Below are the code and all the weights of a small trained network. Each question names an input and a target symbol and asks about switching units off, where a switched-off unit gives its printed mean instead of its output.

import numpy as np


def w(rows, s, z=0):
    codes = np.array(rows[::2]) - 128.0
    scale = np.full(codes.shape[1], s)
    scale[-1] = z or s
    return codes * scale


def f(y):
    return np.maximum(y, 0)


def softmax(a):
    e = np.exp(a - a.max(-1, keepdims=True))
    return e / e.sum(-1, keepdims=True)


def log_softmax(a):
    a = a - a.max(-1, keepdims=True)
    return a - np.log(np.exp(a).sum(-1, keepdims=True))


def net(x, mask):
    ids = ['αβδζηθξσψω'.index(c) for c in x.split()]
    T = len(ids)
    res = E[ids] + P[:T]
    u = 0
    for l in range(2):
        r = res
        for j in range(3):
            rows = slice(4 * j, 4 * j + 4)
            q, k, v = (r @ M[l][rows].T for M in (Q, K, V))
            z = softmax(np.where(np.tri(T) > 0, q @ k.T / 4**0.5, -1e9)) @ v
            o = O[l][rows]
            res = res + np.where(mask[u + j], z, o[:, -1]) @ o[:, :-1]
        u += 3
        y = f(res @ A[l][:, :-1].T + A[l][:, -1])
        res = res + np.where(mask[u : u + 16], y, B[l][:, -1]) @ B[l][:, :-1]
        u += 16
    return log_softmax(res[-1] @ U[:, :-1].T + U[:, -1])


Q, K, V, O, A, B = {}, {}, {}, {}, {}, {}
E = w([
[89,228,162,173],'α',
[108,15,119,159],'β',
[42,80,114,131],'δ',
[136,8,184,52],'ζ',
[178,29,117,194],'η',
[115,91,126,126],'θ',
[59,120,122,69],'ξ',
[153,102,173,119],'σ',
[161,247,199,198],'ψ',
[68,91,165,38],'ω',
],0.014)
P = w([
[80,121,209,153],'0',
[152,140,10,2],'1',
[134,34,163,128],'2',
[136,168,9,10],'3',
[126,46,159,143],'4',
[133,169,14,8],'5',
[119,52,163,145],'6',
[124,185,18,1],'7',
[113,60,164,155],'8',
[141,174,12,18],'9',
[112,63,166,152],'10',
[132,176,6,26],'11',
],0.0098)
Q[0] = w([
[119,74,87,174],'0.h1',
[124,61,121,148],'0.h1',
[155,97,130,122],'0.h1',
[126,155,191,131],'0.h1',
[84,156,61,151],'0.h2',
[139,190,37,139],'0.h2',
[131,55,125,171],'0.h2',
[255,201,49,165],'0.h2',
[65,131,2,66],'0.h3',
[192,171,64,91],'0.h3',
[166,158,125,123],'0.h3',
[208,164,164,81],'0.h3',
],0.0099)
K[0] = w([
[132,119,114,158],'0.h1',
[127,148,92,86],'0.h1',
[189,140,123,108],'0.h1',
[156,138,94,71],'0.h1',
[148,128,86,103],'0.h2',
[128,143,159,60],'0.h2',
[127,91,96,147],'0.h2',
[205,146,115,115],'0.h2',
[99,99,250,169],'0.h3',
[117,131,161,160],'0.h3',
[155,83,107,121],'0.h3',
[98,143,153,90],'0.h3',
],0.014)
V[0] = w([
[176,143,2,70],'0.h1',
[106,93,184,138],'0.h1',
[26,122,151,229],'0.h1',
[63,143,80,114],'0.h1',
[223,88,130,74],'0.h2',
[98,140,94,143],'0.h2',
[80,143,15,11],'0.h2',
[185,123,138,19],'0.h2',
[114,169,98,76],'0.h3',
[102,101,117,141],'0.h3',
[77,161,150,56],'0.h3',
[160,130,67,126],'0.h3',
],0.0074)
O[0] = w([
[169,61,114,136,86],'0.h1',
[117,154,156,191,249],'0.h1',
[98,110,82,253,158],'0.h1',
[205,48,41,104,197],'0.h1',
[190,100,113,104,136],'0.h2',
[150,71,135,154,122],'0.h2',
[175,91,156,26,241],'0.h2',
[9,218,226,64,140],'0.h2',
[146,71,173,104,49],'0.h3',
[90,191,163,141,221],'0.h3',
[107,180,156,135,197],'0.h3',
[186,70,133,124,10],'0.h3',
],0.0047,0.0019)
A[0] = w([
[154,78,254,155,123],'0.n1',
[145,32,175,189,103],'0.n2',
[200,82,233,179,168],'0.n3',
[181,122,191,226,79],'0.n4',
[174,206,130,130,90],'0.n5',
[208,39,203,103,48],'0.n6',
[169,112,43,95,38],'0.n7',
[70,76,104,146,114],'0.n8',
[235,91,52,82,228],'0.n9',
[151,182,79,197,105],'0.n10',
[117,176,68,4,95],'0.n11',
[102,99,193,66,155],'0.n12',
[211,198,101,87,255],'0.n13',
[167,154,191,198,45],'0.n14',
[59,62,174,142,125],'0.n15',
[148,111,74,164,175],'0.n16',
],0.01,0.0053)
B[0] = w([
[102,66,254,157,199],'0.n1',
[91,68,153,187,216],'0.n2',
[245,100,193,162,205],'0.n3',
[165,140,122,181,168],'0.n4',
[147,85,85,109,143],'0.n5',
[144,70,126,159,190],'0.n6',
[106,169,159,125,159],'0.n7',
[147,95,26,140,191],'0.n8',
[77,196,90,157,237],'0.n9',
[73,172,91,129,144],'0.n10',
[194,104,94,230,254],'0.n11',
[76,172,112,139,206],'0.n12',
[42,14,45,149,196],'0.n13',
[185,158,133,163,148],'0.n14',
[45,103,122,133,205],'0.n15',
[109,163,126,175,167],'0.n16',
],0.0078,0.0088)
Q[1] = w([
[102,127,177,145],'1.h1',
[85,93,188,126],'1.h1',
[161,125,249,49],'1.h1',
[105,159,124,103],'1.h1',
[163,175,99,123],'1.h2',
[140,182,42,45],'1.h2',
[167,114,220,165],'1.h2',
[181,128,104,75],'1.h2',
[146,82,236,68],'1.h3',
[144,175,118,130],'1.h3',
[143,132,98,150],'1.h3',
[57,147,154,141],'1.h3',
],0.012)
K[1] = w([
[147,71,69,89],'1.h1',
[143,111,136,39],'1.h1',
[170,103,131,103],'1.h1',
[81,141,156,130],'1.h1',
[6,113,225,154],'1.h2',
[125,172,188,143],'1.h2',
[209,109,103,89],'1.h2',
[150,105,230,184],'1.h2',
[185,95,102,97],'1.h3',
[97,97,214,197],'1.h3',
[133,184,96,168],'1.h3',
[124,132,155,42],'1.h3',
],0.012)
V[1] = w([
[8,182,53,110],'1.h1',
[95,73,136,234],'1.h1',
[100,245,124,205],'1.h1',
[174,114,98,182],'1.h1',
[185,54,71,118],'1.h2',
[105,173,15,167],'1.h2',
[2,199,50,20],'1.h2',
[145,119,87,107],'1.h2',
[108,128,170,116],'1.h3',
[117,111,115,2],'1.h3',
[142,194,84,191],'1.h3',
[65,62,54,143],'1.h3',
],0.0069)
O[1] = w([
[156,215,102,42,195],'1.h1',
[118,212,138,97,250],'1.h1',
[148,97,185,104,197],'1.h1',
[109,175,168,152,157],'1.h1',
[52,171,147,86,111],'1.h2',
[73,190,141,86,204],'1.h2',
[174,74,110,91,125],'1.h2',
[190,250,103,143,113],'1.h2',
[135,107,133,105,118],'1.h3',
[152,159,1,106,29],'1.h3',
[114,122,186,131,179],'1.h3',
[68,186,108,166,206],'1.h3',
],0.0056,0.019)
A[1] = w([
[56,170,63,133,103],'1.n1',
[85,159,140,34,83],'1.n2',
[98,66,132,49,106],'1.n3',
[139,130,190,145,76],'1.n4',
[136,204,144,178,4],'1.n5',
[172,78,134,254,31],'1.n6',
[151,92,183,142,2],'1.n7',
[253,39,47,140,98],'1.n8',
[86,145,15,70,99],'1.n9',
[151,109,214,130,88],'1.n10',
[40,127,71,127,222],'1.n11',
[112,55,178,159,104],'1.n12',
[92,189,173,7,178],'1.n13',
[83,34,169,33,45],'1.n14',
[180,109,149,85,191],'1.n15',
[15,87,104,138,62],'1.n16',
],0.01,0.0062)
B[1] = w([
[190,117,87,76,213],'1.n1',
[165,196,133,133,178],'1.n2',
[165,219,109,180,149],'1.n3',
[141,114,142,71,200],'1.n4',
[213,65,79,142,183],'1.n5',
[165,137,136,175,210],'1.n6',
[181,164,57,86,168],'1.n7',
[178,122,255,174,163],'1.n8',
[148,119,177,13,185],'1.n9',
[94,111,116,20,213],'1.n10',
[66,129,75,149,248],'1.n11',
[106,70,139,110,227],'1.n12',
[171,190,181,191,226],'1.n13',
[193,151,55,172,166],'1.n14',
[167,192,185,143,137],'1.n15',
[159,110,67,121,241],'1.n16',
],0.0086,0.015)
U = w([
[113,164,185,148,132],'α',
[136,166,87,210,153],'β',
[146,159,90,78,116],'δ',
[195,104,105,185,106],'ζ',
[2,136,161,123,254],'η',
[72,104,23,87,116],'θ',
[170,65,46,57,82],'ξ',
[90,72,73,183,137],'σ',
[80,109,159,58,147],'ψ',
[209,121,121,100,37],'ω',
],0.011,0.007)

Each question gives the input, a string of symbols that net reads in full, and the target symbol t.
The units are the heads (4 rows each of Q, K, V and O) and the neurons (one row each of A and B). Each row of codes is followed by its name. A weight is (code - 128) times the scale printed after its matrix; where a second scale follows, it is the last column's (O, A, B and U).
mask holds one flag per unit, layer by layer, with each layer's heads first. A switched-off unit (its flag False) gives its mean, the last column of its rows in O or B, instead of its output. The means were averaged over made-up inputs and are rounded, as every weight is.
A unit's drop is (log p(t) with every unit on - log p(t) with that unit switched off) / (log p(t) with every unit on - log p(t) with every unit switched off).
unit that matters most: the unit with the biggest drop
k most important neurons: the k neurons with the biggest drops, biggest first
k most important neurons of layer l: the k neurons of layer l with the biggest drops, biggest first
input δ ξ θ ω β β, target δ: unit that matters most => 0.h1
input ψ β ψ ξ α α ω β ξ, target δ: 2 most important neurons of layer 1 => (1.n9; 1.n13)
input ω σ θ β η ζ α β, target ω: 2 most important neurons of layer 0 => (0.n3; 0.n11)
input ξ ψ δ ω, target ξ: 2 most important neurons => (0.n11; 0.n9)
input δ δ η α σ ξ α ψ, target δ: 2 most important neurons => (0.n13; 0.n3)
input ζ ω σ, target ψ: 3 most important neurons => (0.n11; 0.n13; 1.n10)
input θ ζ δ θ ψ, target ω: 2 most important neurons => (0.n3; 0.n9)
input ξ δ ζ ω ω ζ ζ ξ β ζ β β, target ξ: 4 most important neurons of layer 0 => (0.n3; 0.n9; 0.n11; 0.n1)
input α η ζ ξ β β ψ β, target α: 2 most important neurons of layer 0 => (0.n10; 0.n3)
input β ξ θ σ, target β: 2 most important neurons of layer 0 => (0.n11; 0.n8)
input δ β ξ ω, target δ: 2 most important neurons => (1.n9; 0.n3)
input ξ θ β δ β δ, target ξ: 2 most important neurons of layer 1 => (1.n9; 1.n13)
input ζ ω η β σ, target ψ: 2 most important neurons => (0.n11; 1.n10)
input ζ δ ξ β ξ ψ δ θ δ α ω η, target ζ: unit that matters most => 1.h2
input ω δ ψ δ ζ β β α, target ω: 2 most important neurons of layer 0 => (0.n11; 0.n12)
input ω ω δ β ζ ξ β δ ω ζ, target ω: 2 most important neurons => (1.n8; 0.n1)
input ζ θ ζ η δ ζ δ ζ ξ δ δ θ, target ζ: 2 most important neurons => (0.n1; 0.n11)
input ζ ψ ψ β ξ ξ ξ θ, target ζ: 2 most important neurons of layer 0 => (0.n11; 0.n1)
input ψ η β ζ ζ ζ α ω θ δ δ ξ, target ψ: 2 most important neurons => (0.n11; 1.n10)
input ξ β ψ ψ β ω β δ α δ, target ξ: unit that matters most => 0.n3
input ζ β β ζ ξ β ζ β, target ζ: 3 most important neurons => (0.n1; 1.n8; 0.n11)
input δ η δ ζ α σ θ η η ζ ζ, target ξ: 2 most important neurons => (0.n3; 0.n1)
input ω θ θ ω, target ω: 3 most important neurons => (1.n8; 0.n11; 1.n9)
input θ θ α η δ α ψ ξ ω, target β: 2 most important neurons of layer 1 => (1.n14; 1.n13)
input β β σ ζ β β σ β ζ η, target β: 2 most important neurons of layer 0 => (0.n9; 0.n8)
input θ η ζ δ ζ θ ψ θ σ ψ ψ β, target θ: 2 most important neurons => (0.n3; 0.n9)
input θ ω ζ ψ ψ θ β β ω ψ β ω, target θ: 2 most important neurons => (0.n3; 0.n11)
input ψ ψ β θ ζ, target ξ: most important neuron => (0.n1)
input ζ α δ δ θ δ ζ δ, target ζ: 3 most important neurons of layer 0 => (0.n11; 0.n1; 0.n13)
input β θ θ β β ζ, target β: 2 most important neurons of layer 0 => (0.n9; 0.n8)
